Here is a tiny trained network, its code and every weight. The questions are about switching its units off for an input and a target symbol, where a switched-off unit gives its printed mean instead of its output.

import numpy as np


def w(rows, s, z=0):
    codes = np.array(rows[::2]) - 128.0
    scale = np.full(codes.shape[1], s)
    scale[-1] = z or s
    return codes * scale


def norm(h):
    return h / np.sqrt((h * h).mean(-1, keepdims=True) + 1e-5)


def f(y):
    return y / 2 * (1 + np.tanh(0.7978845608 * (y + 0.044715 * y**3)))


def softmax(a):
    e = np.exp(a - a.max(-1, keepdims=True))
    return e / e.sum(-1, keepdims=True)


def log_softmax(a):
    a = a - a.max(-1, keepdims=True)
    return a - np.log(np.exp(a).sum(-1, keepdims=True))


def net(x, mask):
    ids = ['βγδεζηθξπστφψω'.index(c) for c in x.split()]
    T = len(ids)
    res = E[ids] + P[:T]
    r = norm(res)
    for j in range(3):
        rows = slice(3 * j, 3 * j + 3)
        q, k, v = (r @ M[0][rows].T for M in (Q, K, V))
        z = softmax(np.where(np.tri(T) > 0, q @ k.T / 3**0.5, -1e9)) @ v
        o = O[0][rows]
        res = res + np.where(mask[j], z, o[:, -1]) @ o[:, :-1]
    y = f(norm(res) @ A[0][:, :-1].T + A[0][:, -1])
    res = res + np.where(mask[3:15], y, B[0][:, -1]) @ B[0][:, :-1]
    return log_softmax(norm(res)[-1] @ U[:, :-1].T + U[:, -1])


Q, K, V, O, A, B = {}, {}, {}, {}, {}, {}
E = w([
[128,141,231,58],'β',
[160,172,96,202],'γ',
[105,121,145,189],'δ',
[126,139,229,66],'ε',
[176,143,71,123],'ζ',
[158,108,1,116],'η',
[144,163,126,179],'θ',
[106,160,166,147],'ξ',
[116,118,179,25],'π',
[100,110,70,92],'σ',
[93,81,79,92],'τ',
[202,53,180,102],'φ',
[124,117,93,103],'ψ',
[83,98,113,76],'ω',
],0.0059)
P = w([
[7,203,177,153],'0',
[79,176,116,146],'1',
[124,161,81,130],'2',
[147,153,61,116],'3',
[171,134,50,104],'4',
[180,127,30,92],'5',
],0.0011)
Q[0] = w([
[106,106,180,254],'head 0',
[185,165,116,164],'head 0',
[210,135,121,149],'head 0',
[188,203,140,186],'head 1',
[119,166,208,184],'head 1',
[253,175,82,185],'head 1',
[82,200,228,191],'head 2',
[112,129,54,58],'head 2',
[99,70,140,154],'head 2',
],0.0089)
K[0] = w([
[119,121,205,220],'head 0',
[129,186,111,161],'head 0',
[178,195,94,175],'head 0',
[112,190,84,199],'head 1',
[31,181,140,177],'head 1',
[178,159,45,220],'head 1',
[57,204,90,199],'head 2',
[166,105,154,2],'head 2',
[99,57,71,167],'head 2',
],0.0071)
V[0] = w([
[167,153,105,223],'head 0',
[43,105,169,97],'head 0',
[46,154,69,156],'head 0',
[90,105,5,123],'head 1',
[124,70,64,231],'head 1',
[205,69,63,185],'head 1',
[105,212,218,82],'head 2',
[76,163,18,108],'head 2',
[164,41,186,121],'head 2',
],0.003)
O[0] = w([
[176,137,100,5,141],'head 0',
[130,103,73,238,180],'head 0',
[239,6,146,129,245],'head 0',
[6,161,119,122,105],'head 1',
[52,44,136,123,97],'head 1',
[53,48,181,191,23],'head 1',
[55,89,88,11,219],'head 2',
[104,241,105,142,161],'head 2',
[190,26,89,167,34],'head 2',
],0.0025,0.0011)
A[0] = w([
[239,188,137,47,99],'neuron 0',
[75,219,137,189,176],'neuron 1',
[93,3,130,155,99],'neuron 2',
[129,114,199,158,156],'neuron 3',
[146,79,69,90,61],'neuron 4',
[161,104,4,147,91],'neuron 5',
[131,114,131,133,98],'neuron 6',
[34,107,197,77,93],'neuron 7',
[75,174,211,155,91],'neuron 8',
[168,95,94,40,7],'neuron 9',
[105,167,200,225,119],'neuron 10',
[109,215,109,84,223],'neuron 11',
],0.0053,0.0018)
B[0] = w([
[70,125,47,253,218],'neuron 0',
[171,110,219,69,229],'neuron 1',
[188,152,76,204,149],'neuron 2',
[102,208,146,129,141],'neuron 3',
[148,169,177,84,127],'neuron 4',
[136,150,228,100,168],'neuron 5',
[123,123,109,113,115],'neuron 6',
[213,77,175,102,142],'neuron 7',
[172,133,143,52,166],'neuron 8',
[158,160,72,89,127],'neuron 9',
[119,175,115,43,176],'neuron 10',
[158,132,123,205,253],'neuron 11',
],0.0039,0.0031)
U = w([
[117,126,114,137,19],'β',
[151,128,104,56,95],'γ',
[84,103,135,108,224],'δ',
[99,39,175,82,130],'ε',
[141,169,120,243,145],'ζ',
[136,143,93,91,110],'η',
[139,125,103,83,81],'θ',
[119,127,113,128,19],'ξ',
[209,49,130,159,164],'π',
[49,65,111,176,177],'σ',
[117,129,112,129,48],'τ',
[165,191,220,99,215],'φ',
[113,122,128,132,3],'ψ',
[6,168,126,105,91],'ω',
],0.015,0.004)

Each question gives the input, a string of symbols that net reads in full, and the target symbol t.
The units are the heads (3 rows each of Q, K, V and O) and the neurons (one row each of A and B). Each row of codes is followed by its name. A weight is (code - 128) times the scale printed after its matrix; where a second scale follows, it is the last column's (O, A, B and U).
mask holds one flag per unit, heads first, then neurons. A switched-off unit (its flag False) gives its mean, the last column of its rows in O or B, instead of its output. The means were averaged over made-up inputs and are rounded, as every weight is.
A unit's drop is (log p(t) with every unit on - log p(t) with that unit switched off) / (log p(t) with every unit on - log p(t) with every unit switched off).
The circuit of an input: a set's keep is (log p(t) with only the set's units on - log p(t) with every unit switched off) / (log p(t) with every unit on - log p(t) with every unit switched off). Starting from the 12 units with the biggest drops (on a tie, the unit counted first), units are removed one at a time, each time the one whose removal leaves the highest keep (on an exact tie, the one counted first), for as long as the keep stays at least 0.8.
units of the circuit, in order: the units of the circuit, biggest drop first
top k neurons: the k neurons with the biggest drops, biggest first
heads that matter: for each layer, one digit per head in row order, 1 if its drop is at least 0.15 and else 0, layers parted by /
drop of u: that unit's drop, to one decimal
input ξ π η τ θ, target φ: heads that matter : 010
input θ ε ξ ε, target ζ: top 4 neurons : neuron 0; neuron 1; neuron 5; neuron 10
input τ ξ θ ψ, target φ: units of the circuit, in order : neuron 5
input ξ θ ψ θ σ, target ω: heads that matter : 011
input ξ γ ψ ω, target ε: units of the circuit, in order : neuron 0; head 0; neuron 10
input ω δ σ, target ω: top 2 neurons : neuron 5; neuron 0
input τ θ σ φ θ ω, target π: units of the circuit, in order : neuron 2; head 2
input δ τ ε β ε, target ζ: heads that matter : 010
input θ ξ τ ω ξ, target ζ: heads that matter : 110
input δ τ ω γ θ, target φ: top 3 neurons : neuron 1; neuron 10; neuron 2
input π θ φ ξ δ, target φ: units of the circuit, in order : neuron 0; neuron 10
input ξ τ φ τ, target π: top 4 neurons : neuron 2; neuron 0; neuron 5; neuron 4
input θ ω ω, target ε: units of the circuit, in order : neuron 0; head 0
input ξ ξ γ ζ, target ζ: top 2 neurons : neuron 0; neuron 10
input τ φ ω, target π: heads that matter : 000
input ε ξ φ ψ ξ σ, target π: units of the circuit, in order : head 2
input ξ τ ξ ζ, target ζ: heads that matter : 001
input φ ξ ψ σ γ, target φ: heads that matter : 010
input β δ ε ε β, target ζ: heads that matter : 110
input σ τ ξ π ξ, target ζ: heads that matter : 011
input ξ ε ω, target γ: heads that matter : 111
input θ ψ ξ π θ δ, target φ: heads that matter : 001
input η σ δ β ε β, target ζ: top 3 neurons : neuron 0; neuron 1; neuron 5
input θ φ θ τ, target π: top 2 neurons : neuron 2; neuron 0
input φ γ ξ ψ, target π: top 2 neurons : neuron 2; neuron 10
input ψ θ δ ψ, target φ: drop of neuron 1 : 0.1
input ψ δ ξ τ τ, target σ: drop of neuron 0 : 0.1
input τ θ γ ξ σ τ, target σ: drop of head 2 : 0.5
input τ ω τ σ γ, target φ: drop of neuron 0 : 0.3
